Below is a small trained network, with its code and all its weights. Each question gives an input and a target symbol and asks what happens when units are switched off, that is, made to give their printed mean instead of their output.

import numpy as np


def w(rows, s, z=0):
    codes = np.array(rows[::2]) - 128.0
    scale = np.full(codes.shape[1], s)
    scale[-1] = z or s
    return codes * scale


def norm(h):
    return h / np.sqrt((h * h).mean(-1, keepdims=True) + 1e-5)


def f(y):
    return y / 2 * (1 + np.tanh(0.7978845608 * (y + 0.044715 * y**3)))


def softmax(a):
    e = np.exp(a - a.max(-1, keepdims=True))
    return e / e.sum(-1, keepdims=True)


def log_softmax(a):
    a = a - a.max(-1, keepdims=True)
    return a - np.log(np.exp(a).sum(-1, keepdims=True))


def net(x, mask):
    ids = ['ζηθλμξτφψω'.index(c) for c in x.split()]
    T = len(ids)
    res = E[ids] + P[:T]
    u = 0
    for l in range(3):
        r = norm(res)
        for j in range(3):
            rows = slice(2 * j, 2 * j + 2)
            q, k, v = (r @ M[l][rows].T for M in (Q, K, V))
            z = softmax(np.where(np.tri(T) > 0, q @ k.T / 2**0.5, -1e9)) @ v
            o = O[l][rows]
            res = res + np.where(mask[u + j], z, o[:, -1]) @ o[:, :-1]
        u += 3
        y = f(norm(res) @ A[l][:, :-1].T + A[l][:, -1])
        res = res + np.where(mask[u : u + 4], y, B[l][:, -1]) @ B[l][:, :-1]
        u += 4
    return log_softmax(norm(res)[-1] @ U[:, :-1].T + U[:, -1])


Q, K, V, O, A, B = {}, {}, {}, {}, {}, {}
E = w([
[141,43,179],'ζ',
[139,44,159],'η',
[103,129,255],'θ',
[10,132,92],'λ',
[89,157,201],'μ',
[122,25,159],'ξ',
[101,241,162],'τ',
[196,217,62],'φ',
[113,53,67],'ψ',
[33,122,84],'ω',
],0.0047)
P = w([
[254,141,153],'0',
[190,123,123],'1',
[150,129,111],'2',
[130,123,95],'3',
[111,121,89],'4',
[93,113,89],'5',
[75,114,84],'6',
[58,107,85],'7',
],0.0022)
Q[0] = w([
[101,199,216],'0.h1',
[28,87,96],'0.h1',
[27,129,157],'0.h2',
[118,45,170],'0.h2',
[193,2,30],'0.h3',
[105,53,161],'0.h3',
],0.0096)
K[0] = w([
[39,213,211],'0.h1',
[86,20,192],'0.h1',
[65,149,226],'0.h2',
[50,29,199],'0.h2',
[213,26,7],'0.h3',
[94,2,157],'0.h3',
],0.0075)
V[0] = w([
[119,159,110],'0.h1',
[145,233,131],'0.h1',
[118,124,116],'0.h2',
[83,204,184],'0.h2',
[187,71,122],'0.h3',
[4,121,233],'0.h3',
],0.0036)
O[0] = w([
[140,153,72,109],'0.h1',
[115,176,3,163],'0.h1',
[135,125,141,101],'0.h2',
[81,33,92,253],'0.h2',
[74,78,162,80],'0.h3',
[193,232,246,233],'0.h3',
],0.0031,0.00054)
A[0] = w([
[47,102,44,150],'0.n1',
[138,36,141,48],'0.n2',
[206,155,150,141],'0.n3',
[254,39,89,8],'0.n4',
],0.0061,0.0015)
B[0] = w([
[33,227,165,250],'0.n1',
[107,35,196,170],'0.n2',
[175,164,86,150],'0.n3',
[114,151,254,157],'0.n4',
],0.0081,0.0016)
Q[1] = w([
[166,186,224],'1.h1',
[141,47,107],'1.h1',
[168,145,167],'1.h2',
[110,61,123],'1.h2',
[208,254,120],'1.h3',
[34,171,42],'1.h3',
],0.01)
K[1] = w([
[192,152,166],'1.h1',
[62,87,149],'1.h1',
[159,136,151],'1.h2',
[125,55,116],'1.h2',
[184,249,77],'1.h3',
[36,128,81],'1.h3',
],0.012)
V[1] = w([
[250,41,111],'1.h1',
[129,136,123],'1.h1',
[248,249,112],'1.h2',
[176,186,117],'1.h2',
[61,143,5],'1.h3',
[70,142,12],'1.h3',
],0.003)
O[1] = w([
[193,222,188,83],'1.h1',
[126,127,119,136],'1.h1',
[9,118,253,255],'1.h2',
[90,120,175,187],'1.h2',
[217,74,204,136],'1.h3',
[208,71,196,135],'1.h3',
],0.0027,0.0017)
A[1] = w([
[105,148,105,248],'1.n1',
[227,167,114,238],'1.n2',
[252,126,105,2],'1.n3',
[178,153,123,61],'1.n4',
],0.012,0.00068)
B[1] = w([
[176,172,102,222],'1.n1',
[68,70,246,250],'1.n2',
[157,191,133,128],'1.n3',
[99,100,178,158],'1.n4',
],0.011,0.0022)
Q[2] = w([
[134,197,210],'2.h1',
[173,153,122],'2.h1',
[178,63,3],'2.h2',
[143,65,155],'2.h2',
[188,163,220],'2.h3',
[63,213,120],'2.h3',
],0.016)
K[2] = w([
[135,178,223],'2.h1',
[177,155,122],'2.h1',
[157,120,2],'2.h2',
[149,78,122],'2.h2',
[234,147,179],'2.h3',
[76,193,163],'2.h3',
],0.017)
V[2] = w([
[87,132,118],'2.h1',
[254,101,162],'2.h1',
[129,111,131],'2.h2',
[240,63,146],'2.h2',
[91,92,156],'2.h3',
[165,173,77],'2.h3',
],0.0065)
O[2] = w([
[166,159,99,145],'2.h1',
[26,24,182,85],'2.h1',
[127,123,113,138],'2.h2',
[2,118,96,88],'2.h2',
[157,138,70,212],'2.h3',
[102,130,210,3],'2.h3',
],0.0044,0.0034)
A[2] = w([
[255,43,152,98],'2.n1',
[54,107,181,251],'2.n2',
[137,193,160,185],'2.n3',
[136,154,82,239],'2.n4',
],0.0093,0.0016)
B[2] = w([
[125,161,255,156],'2.n1',
[229,113,236,253],'2.n2',
[83,29,104,250],'2.n3',
[153,33,179,159],'2.n4',
],0.006,0.0039)
U = w([
[157,113,248,197],'ζ',
[117,150,126,3],'η',
[111,167,116,38],'θ',
[200,127,31,211],'λ',
[120,161,121,29],'μ',
[69,10,74,149],'ξ',
[108,171,113,62],'τ',
[91,180,111,70],'φ',
[123,163,91,71],'ψ',
[183,175,65,146],'ω',
],0.011,0.0052)

Each question gives the input, a string of symbols that net reads in full, and the target symbol t.
The units are the heads (2 rows each of Q, K, V and O) and the neurons (one row each of A and B). Each row of codes is followed by its name. A weight is (code - 128) times the scale printed after its matrix; where a second scale follows, it is the last column's (O, A, B and U).
mask holds one flag per unit, layer by layer, with each layer's heads first. A switched-off unit (its flag False) gives its mean, the last column of its rows in O or B, instead of its output. The means were averaged over made-up inputs and are rounded, as every weight is.
A unit's drop is (log p(t) with every unit on - log p(t) with that unit switched off) / (log p(t) with every unit on - log p(t) with every unit switched off).
top k neurons: the k neurons with the biggest drops, biggest first
top k neurons in layer l: the k neurons of layer l with the biggest drops, biggest first
heads that matter: for each layer, one digit per head in row order, 1 if its drop is at least 0.15 and else 0, layers parted by /
drop of u: that unit's drop, to one decimal
input θ φ φ θ, target ξ: top 3 neurons in layer 2	[2.n3 2.n2 2.n4]
input ψ τ μ ζ λ ω ψ ψ, target λ: top 4 neurons	[1.n2 0.n1 1.n4 2.n3]
input μ λ ψ λ φ φ, target ξ: top 4 neurons	[2.n3 0.n1 1.n2 2.n2]
input θ φ φ ψ φ, target λ: top 4 neurons	[0.n1 1.n2 1.n1 2.n2]
input μ τ μ, target ξ: heads that matter	010 / 010 / 000
input φ ψ η ζ τ φ ζ, target ξ: top 2 neurons	[0.n1 1.n2]
input θ η ω θ ξ λ ξ ψ, target ζ: top neuron in layer 0	[0.n2]
input λ ξ ψ ψ ψ, target λ: top 2 neurons	[1.n2 1.n4]
input θ ξ φ θ, target ξ: heads that matter	001 / 001 / 000
input μ τ λ η ζ θ μ, target ξ: top 4 neurons	[0.n1 1.n2 2.n2 0.n3]
input ψ τ ξ ψ ξ ζ λ ζ, target ξ: top 3 neurons	[1.n2 0.n1 1.n4]
input φ φ θ τ ψ ω φ τ, target ξ: top 4 neurons	[2.n3 0.n1 2.n2 1.n2]
input θ θ τ ψ μ ψ θ, target λ: top 2 neurons	[1.n2 0.n1]
input ψ τ η τ, target ξ: top 4 neurons	[2.n3 0.n1 2.n2 0.n4]
input ψ ω φ φ φ, target λ: top 2 neurons	[0.n1 1.n1]
input λ ψ λ, target λ: top 2 neurons	[1.n2 2.n1]
input μ τ φ τ λ θ λ ψ, target ζ: top neuron in layer 1	[1.n1]
input φ φ φ ω τ τ τ, target λ: top 2 neurons in layer 0	[0.n4 0.n1]
input μ ξ λ η η ζ η, target ξ: top 3 neurons	[1.n2 0.n1 1.n4]
input λ φ τ ω φ, target ξ: top neuron in layer 1	[1.n2]
input φ τ ω τ τ, target λ: drop of 1.n2	0.8
